Questions about the grid below.
1) Which number is the entry just right of -25.9?
2) Which number is the entry just right of -0.9?
3) Which number is the entry just right of the largest entry?
4) Which number is the entry just right of 25.3?
[[-33.0 -23.4  -4.1  17.3  -1.3 -14.1 -49.6  -5.0 -15.8 -11.7  -9.6   5.1
   -0.8  16.5]
 [-18.3 -15.8   7.8  17.1 -14.0 -20.2 -17.8   9.4  19.8 -21.2 -10.9  -3.0
   14.1  -1.3]
 [-19.2 -15.5  -3.1   0.8  10.8 -33.7   3.0  60.0   2.0 -30.5 -17.1  24.3
   50.8  11.6]
 [-18.0 -15.5  -5.8   3.3  13.9 -25.3 -25.9  11.3  17.9 -22.4  -5.3  -7.7
    3.8   5.5]
 [ -1.1  64.6 -23.7  19.1  46.5  35.4 -14.4  -4.6   3.0  28.7  -6.1 -22.4
   18.9 -57.8]
 [ -1.4  45.4  -8.2  19.1  11.7   5.7  -5.8 -18.2 -24.4  24.8  -9.7  -2.8
   -0.9 -51.8]
 [-14.7 -18.0 -19.3  38.7  47.5   9.4 -39.8 -14.7 -17.3  10.6   5.9 -19.2
   34.7  -9.3]
 [ 24.1  25.5 -17.5  26.0 -23.9   8.3 -10.4 -17.3 -12.4  -2.1  -8.5   8.8
   -0.5 -29.6]
 [-21.0  14.1  -7.7  27.1  25.3   2.6 -29.5  -1.4 -17.4  23.6  -8.6  -9.5
   16.0 -38.5]
 [-36.2 -12.4 -28.6   4.6  46.0  25.9 -64.0 -21.5  12.0  11.7  -8.8 -23.5
   -9.5  43.2]]
1) 11.3
2) -51.8
3) -23.7
4) 2.6

x =
[[ -0.4  24.5  -1.7  12.0  58.6  19.5   9.9  18.1]
 [ 15.7  27.0 -16.8 -47.3 -53.7  -1.2  18.3  13.4]
 [-22.5 -52.5 -53.3  -6.3  15.9 -28.2  56.5 -39.1]
 [ 19.7  26.5 -15.0 -57.7 -49.3  -0.7  19.6  11.1]
 [ 16.0 -13.9  -9.4  12.9 -63.2  67.1   2.4  35.3]
 [-25.9  -7.9  -4.1 -38.3  -9.9  47.7 -23.9 -45.8]
 [ 15.0 -11.9 -11.0  12.1 -62.5  70.1  -5.0  36.7]
 [  4.2  15.2   0.5  13.1  58.9  20.2   9.9  18.0]
 [ 21.4 -15.8  -6.3  11.4 -67.4  63.1  -5.6  39.6]]
Give the entry in the top-left corner.
-0.4
Give the entry directly below 27.0.
-52.5
The entry directly above -53.7: 58.6
Give the entry directly above the largest entry.
47.7
The entry in the bottom-right corner -> 39.6
Give the smallest entry in the first row.
-1.7
Give the entry directly above -22.5.
15.7
The entry just left of -1.7 is 24.5
Give the entry directly below 26.5.
-13.9
The entry directly above -25.9 -> 16.0
The entry in the bottom-left corner -> 21.4
Give the top-right entry.
18.1
The second entry on the main diagonal -> 27.0
The entry just left of the smallest entry is 11.4
Give the entry just right of -4.1.
-38.3
The entry just right of -13.9 is -9.4
The entry directly below -5.0 is 9.9
Give the largest entry in the last row.
63.1
Give the first entry of the largest entry's row.
15.0
Give the entry directly below 35.3.
-45.8
The entry just left of -0.7: -49.3
Give the entry just left of -53.7.
-47.3
The second entry on the diagonal from the top-right corner is 18.3
The entry directly below 0.5 -> -6.3
The entry directly below -53.7 -> 15.9
The entry directly below 12.1 -> 13.1
Give the entry just right of -52.5.
-53.3
Give the top entry of the column that holds the largest entry.
19.5
Give the entry just right of -9.4.
12.9
The entry directly below 56.5: 19.6

Read these off the table that follows.
1) Which number is the entry just right of -1.079?
2) Which number is the largest entry?
3) Which number is the entry just left of -1.074?
4) Which number is the minimum?
5) Which number is the entry just left of 0.175?
6) Which number is the entry just right of -0.188?
7) Which number is the entry just right of -0.882?
[[0.199, 0.059, -0.188, 0.389, -0.273, -0.098, 0.039, 0.175, -0.073], [1.110, 0.140, 0.004, -0.386, -0.435, 1.052, -0.435, 0.272, -1.026], [0.414, -1.100, 0.663, -2.774, -0.902, 0.339, 1.786, -0.882, -1.563], [0.909, 0.124, 0.024, -0.288, -0.361, 0.803, -0.342, 0.199, -0.850], [1.083, 0.134, -0.038, -0.363, -0.407, 1.025, -0.444, 0.266, -1.074], [0.470, -0.681, -0.638, 0.247, -0.502, -0.516, -0.538, -1.079, 0.388]]
1) 0.388
2) 1.786
3) 0.266
4) -2.774
5) 0.039
6) 0.389
7) -1.563
